Below is a small trained network, with its code and all its weights. Each question gives an input and a class and asks what happens when units are switched off, that is, made to give their printed mean instead of their output.

import numpy as np


def w(rows, s, z=0):
    codes = np.array(rows[::2]) - 128.0
    scale = np.full(codes.shape[1], s)
    scale[-1] = z or s
    return codes * scale


def f(y):
    return y / 2 * (1 + np.tanh(0.7978845608 * (y + 0.044715 * y**3)))


def log_softmax(a):
    a = a - a.max(-1, keepdims=True)
    return a - np.log(np.exp(a).sum(-1, keepdims=True))


def net(x, mask):
    res = np.array(x, float).reshape(1, 8) / 4 @ E
    y = f(res @ A[0][:, :-1].T + A[0][:, -1])
    res = res + np.where(mask, y, B[0][:, -1]) @ B[0][:, :-1]
    return log_softmax(res[-1] @ U[:, :-1].T + U[:, -1])


A, B = {}, {}
E = w([
[193,106,87,86,109,19,221,66,91,39],'x0',
[98,207,138,64,200,173,93,125,39,9],'x1',
[60,219,232,170,186,136,69,108,115,116],'x2',
[177,47,174,66,38,82,153,241,207,88],'x3',
[183,122,80,123,104,89,113,78,138,166],'x4',
[135,235,144,50,88,73,53,135,151,121],'x5',
[70,120,2,55,39,191,123,188,75,114],'x6',
[102,57,123,37,223,182,172,207,127,127],'x7',
],0.0076)
A[0] = w([
[105,110,214,51,198,202,144,157,104,110,126],'neuron 0',
[88,137,198,73,245,220,128,159,122,81,251],'neuron 1',
[33,152,107,122,149,207,24,179,223,168,221],'neuron 2',
[129,233,228,93,154,120,102,99,98,88,252],'neuron 3',
[223,59,80,70,34,83,141,170,79,73,192],'neuron 4',
[68,150,88,121,64,198,1,190,182,208,193],'neuron 5',
[204,25,162,140,88,67,155,178,194,192,201],'neuron 6',
[118,68,65,152,173,186,81,126,97,166,172],'neuron 7',
[190,83,231,155,124,167,183,117,198,169,149],'neuron 8',
[169,56,56,33,41,86,188,107,113,65,178],'neuron 9',
],0.0073,0.0021)
B[0] = w([
[45,65,113,120,215,91,132,240,58,67,200],'neuron 0',
[88,72,173,127,223,149,153,176,36,59,236],'neuron 1',
[94,144,233,125,110,192,95,212,69,184,219],'neuron 2',
[145,140,174,160,145,85,1,61,114,63,229],'neuron 3',
[32,192,47,43,93,83,169,149,237,138,245],'neuron 4',
[170,220,209,163,77,179,147,182,81,202,220],'neuron 5',
[211,33,182,121,73,95,212,86,191,137,243],'neuron 6',
[119,176,110,162,111,178,199,142,68,136,179],'neuron 7',
[203,58,182,100,127,100,168,113,97,139,196],'neuron 8',
[34,220,56,66,126,121,188,157,201,156,249],'neuron 9',
],0.0083,0.012)
U = w([
[185,196,186,187,118,37,22,40,109,61,107],'0',
[99,204,35,59,70,78,193,158,183,119,130],'1',
[171,161,198,169,93,208,96,186,99,226,127],'2',
[236,5,174,159,97,69,198,98,173,173,193],'3',
[126,119,52,225,176,174,193,44,52,153,180],'4',
[90,29,145,86,255,157,145,180,54,52,6],'5',
],0.0092,0.0025)

Each question gives the input, the list of numbers given to net, and the class t.
The units are the neurons (one row each of A and B). Each row of codes is followed by its name. A weight is (code - 128) times the scale printed after its matrix; where a second scale follows, it is the last column's (A, B and U).
mask holds one flag per neuron, in row order. A switched-off neuron (its flag False) gives its mean, the last column of its row in B, instead of its output. The means were averaged over made-up inputs and are rounded, as every weight is.
A unit's drop is (log p(t) with every unit on - log p(t) with that unit switched off) / (log p(t) with every unit on - log p(t) with every unit switched off).
The circuit of an input: a set's keep is (log p(t) with only the set's units on - log p(t) with every unit switched off) / (log p(t) with every unit on - log p(t) with every unit switched off). Starting from all 10 units, units are removed one at a time, each time the one whose removal leaves the highest keep (on an exact tie, the one counted first), for as long as the keep stays at least 0.8.
circuit, biggest first: the units of the circuit, biggest drop first
top k neurons: the k neurons with the biggest drops, biggest first
drop when u is switched off: that unit's drop, to one decimal
input [-5,-6,-7,-2,-1,7,-6,-4], class 3: circuit, biggest first	(neuron 6)
input [1,-5,-6,5,6,0,1,-3], class 1: top 2 neurons	(neuron 4; neuron 9)
input [4,-7,4,-7,-4,2,7,-2], class 2: top 2 neurons	(neuron 4; neuron 9)
input [-5,-4,-7,3,-4,-8,4,1], class 3: top 3 neurons	(neuron 6; neuron 8; neuron 0)
input [-3,-8,3,-4,-1,-1,1,8], class 2: top 2 neurons	(neuron 5; neuron 2)
input [-3,-4,3,4,-3,3,4,7], class 2: top 2 neurons	(neuron 5; neuron 2)
input [-3,2,-5,-1,3,3,-2,-8], class 0: top 2 neurons	(neuron 9; neuron 2)
input [6,2,-1,4,-6,3,3,7], class 1: top 2 neurons	(neuron 4; neuron 9)
input [-2,8,-1,-8,0,5,6,-2], class 0: top 2 neurons	(neuron 3; neuron 9)
input [4,-5,5,-2,-3,0,-2,-2], class 0: drop when neuron 6 is switched off	0.6
input [-7,-5,5,5,3,2,-7,-5], class 3: drop when neuron 8 is switched off	0.8
input [1,-5,5,5,-1,5,2,-6], class 3: drop when neuron 6 is switched off	0.3
